Below are the code and all the weights of a small trained network. Each question names an input and a class and asks about switching units off, where a switched-off unit gives its printed mean instead of its output.

import numpy as np


def w(rows, s, z=0):
    codes = np.array(rows[::2]) - 128.0
    scale = np.full(codes.shape[1], s)
    scale[-1] = z or s
    return codes * scale


def f(y):
    return np.maximum(y, 0)


def log_softmax(a):
    a = a - a.max(-1, keepdims=True)
    return a - np.log(np.exp(a).sum(-1, keepdims=True))


def net(x, mask):
    res = np.array(x, float).reshape(1, 6) / 4 @ E
    y = f(res @ A[0][:, :-1].T + A[0][:, -1])
    res = res + np.where(mask, y, B[0][:, -1]) @ B[0][:, :-1]
    return log_softmax(res[-1] @ U[:, :-1].T + U[:, -1])


A, B = {}, {}
E = w([
[79,70,147,204,157,68,173,201,163,179],'x0',
[118,123,101,53,81,116,130,190,68,213],'x1',
[107,96,157,125,197,175,140,126,10,109],'x2',
[186,62,121,148,136,116,14,188,115,135],'x3',
[112,130,98,122,141,125,133,146,130,110],'x4',
[133,148,151,125,121,202,127,141,168,165],'x5',
],0.012)
A[0] = w([
[102,165,86,75,69,74,122,161,69,244,83],'N1',
[105,118,171,111,171,147,169,109,85,118,72],'N2',
[77,104,146,136,198,167,108,129,81,116,179],'N3',
[130,144,135,120,129,126,129,159,74,146,96],'N4',
[135,169,105,92,61,132,101,110,91,114,140],'N5',
[142,178,114,111,142,116,205,106,127,136,81],'N6',
[208,112,104,139,163,134,41,157,110,153,106],'N7',
[122,157,92,105,55,75,125,141,207,129,132],'N8',
[111,96,137,205,151,116,196,149,134,194,134],'N9',
[109,150,146,138,113,122,157,111,119,112,37],'N10',
[147,122,150,91,117,131,187,87,128,127,136],'N11',
[134,97,123,109,134,155,155,141,73,148,72],'N12',
[156,163,128,95,119,133,108,125,107,136,140],'N13',
[158,180,161,208,190,115,126,87,154,66,54],'N14',
[79,158,122,117,100,128,175,112,150,95,30],'N15',
[109,151,169,93,75,119,154,161,103,130,10],'N16',
[183,184,93,95,96,176,103,53,87,77,63],'N17',
[88,143,122,103,123,141,180,103,126,142,103],'N18',
[81,80,174,157,111,83,168,176,135,151,69],'N19',
[125,189,144,119,148,94,202,82,127,166,47],'N20',
],0.011,0.0011)
B[0] = w([
[49,201,233,135,193,180,117,61,152,55,221],'N1',
[153,94,141,82,40,141,100,109,82,121,182],'N2',
[168,96,163,162,26,87,174,47,115,121,193],'N3',
[102,141,163,130,110,134,102,111,148,93,156],'N4',
[99,151,87,147,164,124,164,126,86,186,195],'N5',
[205,73,103,74,168,115,92,153,141,80,186],'N6',
[222,107,193,39,148,45,64,196,167,128,205],'N7',
[177,64,186,180,23,195,170,37,22,117,221],'N8',
[173,178,70,130,130,84,202,160,99,201,207],'N9',
[144,166,143,116,135,97,115,182,166,100,158],'N10',
[218,87,117,33,139,133,145,117,175,116,173],'N11',
[66,108,139,137,70,148,133,43,51,134,164],'N12',
[122,182,126,152,164,115,167,165,90,153,169],'N13',
[58,187,252,153,192,242,117,85,152,135,227],'N14',
[140,65,145,75,129,92,112,141,164,136,185],'N15',
[90,111,188,167,186,138,102,149,183,111,162],'N16',
[157,182,67,127,160,113,218,125,121,255,252],'N17',
[176,92,158,29,121,113,66,151,163,127,180],'N18',
[120,151,96,156,183,88,178,159,53,199,198],'N19',
[176,56,123,122,156,87,59,166,170,67,194],'N20',
],0.0072,0.015)
U = w([
[135,174,64,127,165,107,184,128,122,189,196],'0',
[163,95,128,75,141,102,76,162,152,115,3],'1',
[58,163,159,138,172,162,112,92,144,112,23],'2',
[133,106,119,139,3,138,141,70,109,131,174],'3',
],0.016,0.0006)

Each question gives the input, the list of numbers given to net, and the class t.
The units are the neurons (one row each of A and B). Each row of codes is followed by its name. A weight is (code - 128) times the scale printed after its matrix; where a second scale follows, it is the last column's (A, B and U).
mask holds one flag per neuron, in row order. A switched-off neuron (its flag False) gives its mean, the last column of its row in B, instead of its output. The means were averaged over made-up inputs and are rounded, as every weight is.
A unit's drop is (log p(t) with every unit on - log p(t) with that unit switched off) / (log p(t) with every unit on - log p(t) with every unit switched off).
The circuit of an input: a set's keep is (log p(t) with only the set's units on - log p(t) with every unit switched off) / (log p(t) with every unit on - log p(t) with every unit switched off). Starting from the 12 units with the biggest drops (on a tie, the unit counted first), units are removed one at a time, each time the one whose removal leaves the highest keep (on an exact tie, the one counted first), for as long as the keep stays at least 0.8.
circuit, biggest first: the units of the circuit, biggest drop first
unit that matters most: the unit with the biggest drop
k most important neurons: the k neurons with the biggest drops, biggest first
drop when u is switched off: that unit's drop, to one decimal
input [-5,6,8,7,0,-8], class 3: 2 most important neurons	(N12 N3)
input [7,8,7,-1,2,4], class 2: 2 most important neurons	(N1 N17)
input [-1,3,-3,-2,-4,-8], class 2: 2 most important neurons	(N1 N3)
input [-8,2,-5,7,-6,1], class 0: unit that matters most	N17
input [5,0,-2,-6,-1,-3], class 1: 2 most important neurons	(N17 N20)
input [8,4,7,6,7,-3], class 0: 3 most important neurons	(N19 N9 N8)
input [7,-6,-3,4,7,5], class 0: 2 most important neurons	(N9 N1)
input [7,-6,8,-2,-8,0], class 3: 4 most important neurons	(N3 N2 N17 N1)
input [6,7,-3,-4,7,8], class 2: 3 most important neurons	(N1 N17 N16)
input [-4,-3,-5,-5,-1,-5], class 1: circuit, biggest first	(N20 N6)
input [2,7,-8,-4,-8,6], class 3: 3 most important neurons	(N8 N14 N9)
input [5,-5,-8,-1,-2,-3], class 3: 3 most important neurons	(N8 N17 N1)
input [-6,7,6,1,7,1], class 2: 3 most important neurons	(N1 N9 N4)
input [6,7,7,-7,3,6], class 1: unit that matters most	N18
input [-8,7,3,8,0,-6], class 0: 4 most important neurons	(N17 N5 N13 N20)
input [-5,6,7,1,7,-6], class 3: 4 most important neurons	(N3 N14 N12 N2)
input [-5,5,3,5,1,-1], class 0: 2 most important neurons	(N14 N17)
input [-7,-2,-3,-8,-2,-8], class 1: drop when N15 is switched off	0.4
input [-8,4,5,-4,-3,3], class 0: drop when N17 is switched off	2.6
input [1,6,5,4,2,6], class 2: drop when N8 is switched off	0.2
input [-7,-8,2,6,1,-6], class 2: drop when N4 is switched off	-0.1
input [3,-6,-4,4,7,6], class 2: unit that matters most	N14
